Below are the code and all the weights of a small trained network. Each question names an input and a class and asks about switching units off, where a switched-off unit gives its printed mean instead of its output.

import numpy as np


def w(rows, s, z=0):
    codes = np.array(rows[::2]) - 128.0
    scale = np.full(codes.shape[1], s)
    scale[-1] = z or s
    return codes * scale


def norm(h):
    return h / np.sqrt((h * h).mean(-1, keepdims=True) + 1e-5)


def f(y):
    return np.maximum(y, 0)


def log_softmax(a):
    a = a - a.max(-1, keepdims=True)
    return a - np.log(np.exp(a).sum(-1, keepdims=True))


def net(x, mask):
    res = np.array(x, float).reshape(1, 2) / 4 @ E
    u = 0
    for l in range(4):
        y = f(norm(res) @ A[l][:, :-1].T + A[l][:, -1])
        res = res + np.where(mask[u : u + 7], y, B[l][:, -1]) @ B[l][:, :-1]
        u += 7
    return log_softmax(norm(res)[-1] @ U[:, :-1].T + U[:, -1])


A, B = {}, {}
E = w([
[131,164,138,99,182,124,127,141,166,78,228,137],'x0',
[131,176,45,158,119,130,149,4,133,133,87,183],'x1',
],0.0027)
A[0] = w([
[99,65,166,130,72,182,121,144,126,157,90,126,91],'L0N1',
[163,137,170,55,187,77,87,167,148,84,209,90,119],'L0N2',
[89,151,135,56,180,157,167,149,153,79,245,134,45],'L0N3',
[120,101,155,122,119,123,125,118,105,89,169,127,91],'L0N4',
[124,135,177,90,214,133,101,147,190,93,252,125,30],'L0N5',
[153,142,165,111,167,98,125,130,127,94,135,133,173],'L0N6',
[141,148,128,94,178,152,121,143,175,81,173,126,8],'L0N7',
],0.0025,0.0017)
B[0] = w([
[154,110,153,88,151,98,52,88,136,141,151,104,194],'L0N1',
[23,193,129,88,201,254,182,175,121,58,165,183,254],'L0N2',
[186,99,218,86,159,34,155,186,112,71,169,193,229],'L0N3',
[128,134,167,161,170,120,157,83,125,158,136,185,151],'L0N4',
[222,42,160,86,137,70,83,158,179,66,174,199,246],'L0N5',
[121,129,101,131,132,149,137,107,145,127,132,156,180],'L0N6',
[178,131,187,142,95,143,146,194,175,127,184,162,174],'L0N7',
],0.0032,0.003)
A[1] = w([
[81,121,163,114,144,197,133,192,145,116,192,146,158],'L1N1',
[44,170,43,200,152,204,113,95,123,133,131,138,48],'L1N2',
[159,150,75,121,135,81,101,60,155,135,130,158,184],'L1N3',
[127,181,40,179,151,178,114,40,104,143,95,120,79],'L1N4',
[132,172,90,189,123,152,178,97,149,92,101,164,59],'L1N5',
[126,127,142,78,214,131,127,145,150,85,177,169,199],'L1N6',
[12,76,176,100,173,251,92,193,96,133,117,103,255],'L1N7',
],0.0029,0.00099)
B[1] = w([
[127,244,32,27,126,145,224,73,134,161,152,107,224],'L1N1',
[117,169,121,115,131,175,252,133,207,112,145,138,179],'L1N2',
[89,161,69,196,32,167,179,54,191,196,161,84,206],'L1N3',
[53,148,91,83,101,237,158,125,240,54,244,134,224],'L1N4',
[126,165,125,124,120,111,231,103,150,189,148,98,185],'L1N5',
[172,49,151,201,136,79,46,66,95,147,44,65,253],'L1N6',
[181,185,62,100,129,86,188,8,81,197,92,115,228],'L1N7',
],0.0022,0.004)
A[2] = w([
[165,111,102,136,93,134,139,123,93,208,93,63,222],'L2N1',
[78,81,154,137,99,166,65,114,146,135,107,139,65],'L2N2',
[102,50,96,165,85,107,158,153,104,148,58,142,102],'L2N3',
[194,69,216,119,194,56,73,246,36,140,86,66,196],'L2N4',
[105,5,126,160,79,170,69,90,133,159,64,93,118],'L2N5',
[86,108,102,217,74,207,91,90,170,148,129,141,83],'L2N6',
[148,160,122,78,145,121,185,34,145,142,143,112,255],'L2N7',
],0.0028,0.00059)
B[2] = w([
[113,128,114,117,209,142,96,176,141,40,229,162,205],'L2N1',
[114,151,139,95,113,102,85,114,49,193,127,55,144],'L2N2',
[129,121,192,104,196,98,84,152,154,117,214,142,164],'L2N3',
[174,150,76,180,75,105,182,4,181,154,73,190,225],'L2N4',
[135,140,162,142,150,47,65,217,79,77,152,119,190],'L2N5',
[77,90,113,84,170,130,83,201,95,84,136,73,208],'L2N6',
[135,75,177,121,23,127,111,158,115,179,69,101,253],'L2N7',
],0.0027,0.0038)
A[3] = w([
[90,197,103,174,102,222,230,113,115,141,94,151,9],'L3N1',
[68,105,94,155,73,253,109,156,131,100,137,95,48],'L3N2',
[137,123,98,165,114,163,177,107,161,154,147,157,108],'L3N3',
[136,158,105,74,105,148,230,59,143,172,87,92,113],'L3N4',
[147,118,145,196,166,65,74,154,71,133,94,136,95],'L3N5',
[161,214,68,189,176,115,124,95,139,108,173,180,106],'L3N6',
[128,124,160,122,234,156,138,179,153,56,172,184,33],'L3N7',
],0.0033,0.0011)
B[3] = w([
[94,122,136,213,117,195,104,187,192,98,173,109,209],'L3N1',
[160,108,104,87,137,57,191,82,134,147,99,169,199],'L3N2',
[122,148,167,176,94,166,100,119,161,112,63,138,188],'L3N3',
[106,147,150,161,189,187,89,180,63,187,140,105,254],'L3N4',
[149,155,166,207,97,190,161,57,183,120,122,162,170],'L3N5',
[150,69,168,102,145,74,107,191,46,150,68,101,182],'L3N6',
[130,222,19,79,85,223,253,131,156,19,74,149,224],'L3N7',
],0.0038,0.0039)
U = w([
[33,145,75,247,81,243,163,109,215,172,119,105,156],'0',
[236,115,198,249,108,54,88,37,149,150,98,175,145],'1',
[52,57,40,56,81,44,134,118,131,135,99,107,101],'2',
[70,110,141,152,128,107,9,188,97,31,155,90,119],'3',
[159,155,148,88,194,163,139,148,28,254,114,78,144],'4',
[210,170,112,44,169,127,239,154,154,1,145,206,152],'5',
[100,125,111,168,172,66,137,168,140,150,123,151,2],'6',
],0.0072,0.0056)

Each question gives the input, the list of numbers given to net, and the class t.
The units are the neurons (one row each of A and B). Each row of codes is followed by its name. A weight is (code - 128) times the scale printed after its matrix; where a second scale follows, it is the last column's (A, B and U).
mask holds one flag per neuron, layer by layer. A switched-off neuron (its flag False) gives its mean, the last column of its row in B, instead of its output. The means were averaged over made-up inputs and are rounded, as every weight is.
A unit's drop is (log p(t) with every unit on - log p(t) with that unit switched off) / (log p(t) with every unit on - log p(t) with every unit switched off).
most important unit: the unit with the biggest drop
k most important neurons: the k neurons with the biggest drops, biggest first
k most important neurons of layer l: the k neurons of layer l with the biggest drops, biggest first
drop of u: that unit's drop, to one decimal
input [0,-6], class 4: most important unit -> L1N7
input [-3,1], class 2: 4 most important neurons -> L0N2; L0N3; L0N5; L1N6
input [-2,1], class 2: 4 most important neurons -> L0N2; L0N3; L0N5; L1N1
input [-4,1], class 3: 3 most important neurons -> L0N2; L1N1; L2N5
input [-5,2], class 2: 3 most important neurons -> L0N2; L0N3; L0N5
input [-1,1], class 0: 2 most important neurons -> L0N5; L0N3
input [-3,-1], class 1: 3 most important neurons -> L0N2; L0N1; L1N4
input [-4,2], class 2: 4 most important neurons -> L0N2; L1N1; L2N6; L1N7
input [-8,3], class 2: 4 most important neurons -> L0N2; L0N3; L0N5; L1N4
input [-2,-1], class 1: 4 most important neurons -> L0N2; L1N4; L1N1; L0N1
input [-2,0], class 3: 2 most important neurons -> L0N3; L0N2
input [-6,3], class 2: 2 most important neurons of layer 2 -> L2N6; L2N4
input [-5,-6], class 1: 2 most important neurons of layer 3 -> L3N7; L3N5
input [-8,-7], class 1: 2 most important neurons -> L0N2; L2N4
input [-3,0], class 3: most important unit -> L0N3
input [0,-7], class 4: 3 most important neurons of layer 1 -> L1N7; L1N4; L1N6
input [-6,-4], class 1: drop of L0N2 -> 1.2
input [-3,-4], class 4: drop of L0N5 -> 1.0
input [-7,-2], class 1: drop of L1N4 -> 0.1
input [3,4], class 0: most important unit -> L0N5
